Below are the code and all the weights of a small trained network. Each question names an input and a class and asks about switching units off, where a switched-off unit gives its printed mean instead of its output.

import numpy as np


def w(rows, s, z=0):
    codes = np.array(rows[::2]) - 128.0
    scale = np.full(codes.shape[1], s)
    scale[-1] = z or s
    return codes * scale


def f(y):
    return np.maximum(y, 0)


def log_softmax(a):
    a = a - a.max(-1, keepdims=True)
    return a - np.log(np.exp(a).sum(-1, keepdims=True))


def net(x, mask):
    res = np.array(x, float).reshape(1, 8) / 4 @ E
    y = f(res @ A[0][:, :-1].T + A[0][:, -1])
    res = res + np.where(mask, y, B[0][:, -1]) @ B[0][:, :-1]
    return log_softmax(res[-1] @ U[:, :-1].T + U[:, -1])


A, B = {}, {}
E = w([
[165,149,232,11,86,22,192],'x0',
[125,128,125,129,130,125,134],'x1',
[122,124,129,132,129,122,131],'x2',
[101,233,161,204,71,172,254],'x3',
[23,179,46,72,20,84,65],'x4',
[129,132,127,129,129,125,125],'x5',
[125,131,131,129,130,129,127],'x6',
[130,124,129,128,125,131,127],'x7',
],0.0086)
A[0] = w([
[79,162,54,193,82,188,120,123],'n1',
[144,159,198,30,54,47,194,4],'n2',
[54,169,46,160,86,139,101,103],'n3',
[202,98,171,201,207,183,188,56],'n4',
[201,47,183,34,177,87,95,144],'n5',
[126,196,187,163,92,151,227,225],'n6',
[206,83,187,93,167,100,166,117],'n7',
[46,167,72,58,18,53,48,61],'n8',
[162,109,150,183,182,177,180,30],'n9',
[110,195,184,188,87,139,254,45],'n10',
[78,194,80,117,63,125,165,63],'n11',
[129,84,73,207,192,207,69,61],'n12',
[60,158,55,168,82,187,139,106],'n13',
[138,72,93,115,141,104,36,226],'n14',
[152,155,160,66,79,72,173,163],'n15',
[48,157,63,168,76,158,144,105],'n16',
[138,88,67,204,190,193,78,61],'n17',
[99,113,82,191,200,192,78,240],'n18',
[137,169,182,172,100,129,196,2],'n19',
[59,158,90,48,69,89,82,22],'n20',
[201,128,157,191,201,165,169,250],'n21',
[189,59,187,102,198,123,145,167],'n22',
[119,44,79,79,170,93,12,89],'n23',
[199,62,194,63,178,64,100,133],'n24',
[98,161,62,192,97,198,111,139],'n25',
[189,96,180,66,155,101,108,118],'n26',
],0.0064,0.0061)
B[0] = w([
[81,178,120,181,89,79,133,196],'n1',
[254,12,59,145,148,243,36,182],'n2',
[80,161,112,192,56,84,119,192],'n3',
[213,29,54,158,123,217,44,204],'n4',
[49,186,139,159,60,60,161,219],'n5',
[191,45,52,180,103,219,36,231],'n6',
[63,180,143,145,99,78,166,195],'n7',
[245,46,135,68,214,203,131,214],'n8',
[162,60,49,205,48,203,37,166],'n9',
[226,57,149,60,224,166,148,196],'n10',
[78,158,90,182,71,100,95,173],'n11',
[195,105,205,29,239,130,195,198],'n12',
[75,157,124,175,73,86,138,188],'n13',
[171,123,179,56,205,136,181,222],'n14',
[157,110,168,76,184,136,160,192],'n15',
[75,165,123,173,78,86,119,186],'n16',
[207,115,209,24,229,121,207,193],'n17',
[215,59,58,172,107,211,50,236],'n18',
[154,184,241,36,219,46,224,155],'n19',
[215,84,176,56,222,145,166,175],'n20',
[138,154,221,46,202,71,207,244],'n21',
[63,202,158,141,102,79,181,216],'n22',
[222,35,83,133,142,228,62,209],'n23',
[40,200,134,168,82,75,155,210],'n24',
[76,160,120,162,72,92,121,195],'n25',
[58,194,140,159,86,82,154,181],'n26',
],0.0073,0.011)
U = w([
[170,135,211,37,222,98,210,208],'0',
[192,49,16,197,82,217,22,104],'1',
[2,250,121,213,9,5,163,254],'2',
],0.0088,0.00078)

Each question gives the input, the list of numbers given to net, and the class t.
The units are the neurons (one row each of A and B). Each row of codes is followed by its name. A weight is (code - 128) times the scale printed after its matrix; where a second scale follows, it is the last column's (A, B and U).
mask holds one flag per neuron, in row order. A switched-off neuron (its flag False) gives its mean, the last column of its row in B, instead of its output. The means were averaged over made-up inputs and are rounded, as every weight is.
A unit's drop is (log p(t) with every unit on - log p(t) with that unit switched off) / (log p(t) with every unit on - log p(t) with every unit switched off).
The circuit of an input: a set's keep is (log p(t) with only the set's units on - log p(t) with every unit switched off) / (log p(t) with every unit on - log p(t) with every unit switched off). Starting from the 12 units with the biggest drops (on a tie, the unit counted first), units are removed one at a time, each time the one whose removal leaves the highest keep (on an exact tie, the one counted first), for as long as the keep stays at least 0.8.
circuit, biggest first: the units of the circuit, biggest drop first
most important unit: the unit with the biggest drop
k most important neurons: the k neurons with the biggest drops, biggest first
drop when u is switched off: that unit's drop, to one decimal
input [0,-8,7,7,3,2,4,-1], class 2: most important unit	n18
input [1,-1,-3,-8,6,-1,0,-3], class 0: 4 most important neurons	n14, n6, n20, n4
input [-2,7,-7,6,-7,-1,2,5], class 1: 3 most important neurons	n4, n6, n9
input [0,-8,-4,3,-7,1,-4,-4], class 1: 3 most important neurons	n4, n9, n6
input [8,4,5,4,4,1,4,-7], class 1: 3 most important neurons	n2, n6, n21
input [0,-4,-6,1,4,-4,-7,8], class 2: 2 most important neurons	n23, n4
input [6,-8,-2,8,8,-5,-2,5], class 1: 2 most important neurons	n2, n6
input [1,5,1,3,7,2,2,4], class 1: 3 most important neurons	n8, n5, n22
input [6,2,3,2,5,-2,4,-5], class 1: 2 most important neurons	n2, n21
input [1,6,7,6,7,3,3,-2], class 1: 2 most important neurons	n8, n6
input [6,4,4,7,8,3,3,-3], class 1: 2 most important neurons	n2, n6
input [-7,7,-3,-5,0,7,-3,1], class 0: drop when n14 is switched off	0.4
input [-1,-7,8,5,-6,4,-5,-4], class 1: drop when n6 is switched off	0.6
input [-8,0,2,-3,-7,-6,3,-4], class 0: circuit, biggest first	n17
input [-6,8,3,-7,-1,1,-2,7], class 0: drop when n14 is switched off	0.1
input [-7,8,-8,1,5,-7,5,7], class 2: drop when n13 is switched off	0.1
